Here is a tiny trained network, its code and every weight. The questions are about switching its units off for an input and a class, where a switched-off unit gives its printed mean instead of its output.

import numpy as np


def w(rows, s, z=0):
    codes = np.array(rows[::2]) - 128.0
    scale = np.full(codes.shape[1], s)
    scale[-1] = z or s
    return codes * scale


def f(y):
    return y / 2 * (1 + np.tanh(0.7978845608 * (y + 0.044715 * y**3)))


def log_softmax(a):
    a = a - a.max(-1, keepdims=True)
    return a - np.log(np.exp(a).sum(-1, keepdims=True))


def net(x, mask):
    res = np.array(x, float).reshape(1, 4) / 4 @ E
    y = f(res @ A[0][:, :-1].T + A[0][:, -1])
    res = res + np.where(mask, y, B[0][:, -1]) @ B[0][:, :-1]
    return log_softmax(res[-1] @ U[:, :-1].T + U[:, -1])


A, B = {}, {}
E = w([
[153,203,123],'x0',
[167,166,166],'x1',
[2,150,141],'x2',
[23,135,183],'x3',
],0.0098)
A[0] = w([
[152,106,143,1],'N1',
[13,99,142,159],'N2',
[104,81,134,74],'N3',
[175,46,174,144],'N4',
[164,178,89,254],'N5',
[151,86,151,53],'N6',
[132,231,157,63],'N7',
[179,100,210,72],'N8',
[169,13,147,106],'N9',
[145,111,96,241],'N10',
[185,160,11,56],'N11',
[144,144,100,250],'N12',
],0.012,0.0023)
B[0] = w([
[192,172,127,128],'N1',
[84,143,153,254],'N2',
[95,158,117,149],'N3',
[185,250,88,181],'N4',
[130,75,187,175],'N5',
[207,139,72,138],'N6',
[232,253,83,164],'N7',
[164,181,78,155],'N8',
[198,155,129,194],'N9',
[37,138,176,161],'N10',
[171,172,148,198],'N11',
[16,91,251,154],'N12',
],0.0073,0.0096)
U = w([
[32,1,85,254],'0',
[221,212,40,2],'1',
],0.0079,0.0022)

Each question gives the input, the list of numbers given to net, and the class t.
The units are the neurons (one row each of A and B). Each row of codes is followed by its name. A weight is (code - 128) times the scale printed after its matrix; where a second scale follows, it is the last column's (A, B and U).
mask holds one flag per neuron, in row order. A switched-off neuron (its flag False) gives its mean, the last column of its row in B, instead of its output. The means were averaged over made-up inputs and are rounded, as every weight is.
A unit's drop is (log p(t) with every unit on - log p(t) with that unit switched off) / (log p(t) with every unit on - log p(t) with every unit switched off).
The circuit of an input: a set's keep is (log p(t) with only the set's units on - log p(t) with every unit switched off) / (log p(t) with every unit on - log p(t) with every unit switched off). Starting from all 12 units, units are removed one at a time, each time the one whose removal leaves the highest keep (on an exact tie, the one counted first), for as long as the keep stays at least 0.8.
units of the circuit, in order: the units of the circuit, biggest drop first
top k neurons: the k neurons with the biggest drops, biggest first
drop when u is switched off: that unit's drop, to one decimal
input [5,-7,-5,2], class 0: top 2 neurons => N7; N4
input [-8,-7,-7,5], class 1: units of the circuit, in order => N4
input [7,-7,-6,5], class 0: units of the circuit, in order => N4; N9; N7
input [-4,-6,-7,8], class 1: top 4 neurons => N4; N9; N12; N5
input [-4,8,7,-7], class 0: units of the circuit, in order => N4; N9; N11
input [4,-5,0,-4], class 0: units of the circuit, in order => N4; N7; N12
input [4,-8,-5,-1], class 0: units of the circuit, in order => N7; N12
input [-7,-7,-6,7], class 1: top 3 neurons => N4; N9; N12
input [-7,-4,-5,4], class 1: drop when N4 is switched off => 0.3
input [1,-5,4,-5], class 0: drop when N4 is switched off => 0.1
input [-3,4,3,-5], class 0: drop when N7 is switched off => 0.4
input [-4,5,7,-7], class 0: drop when N7 is switched off => 0.1
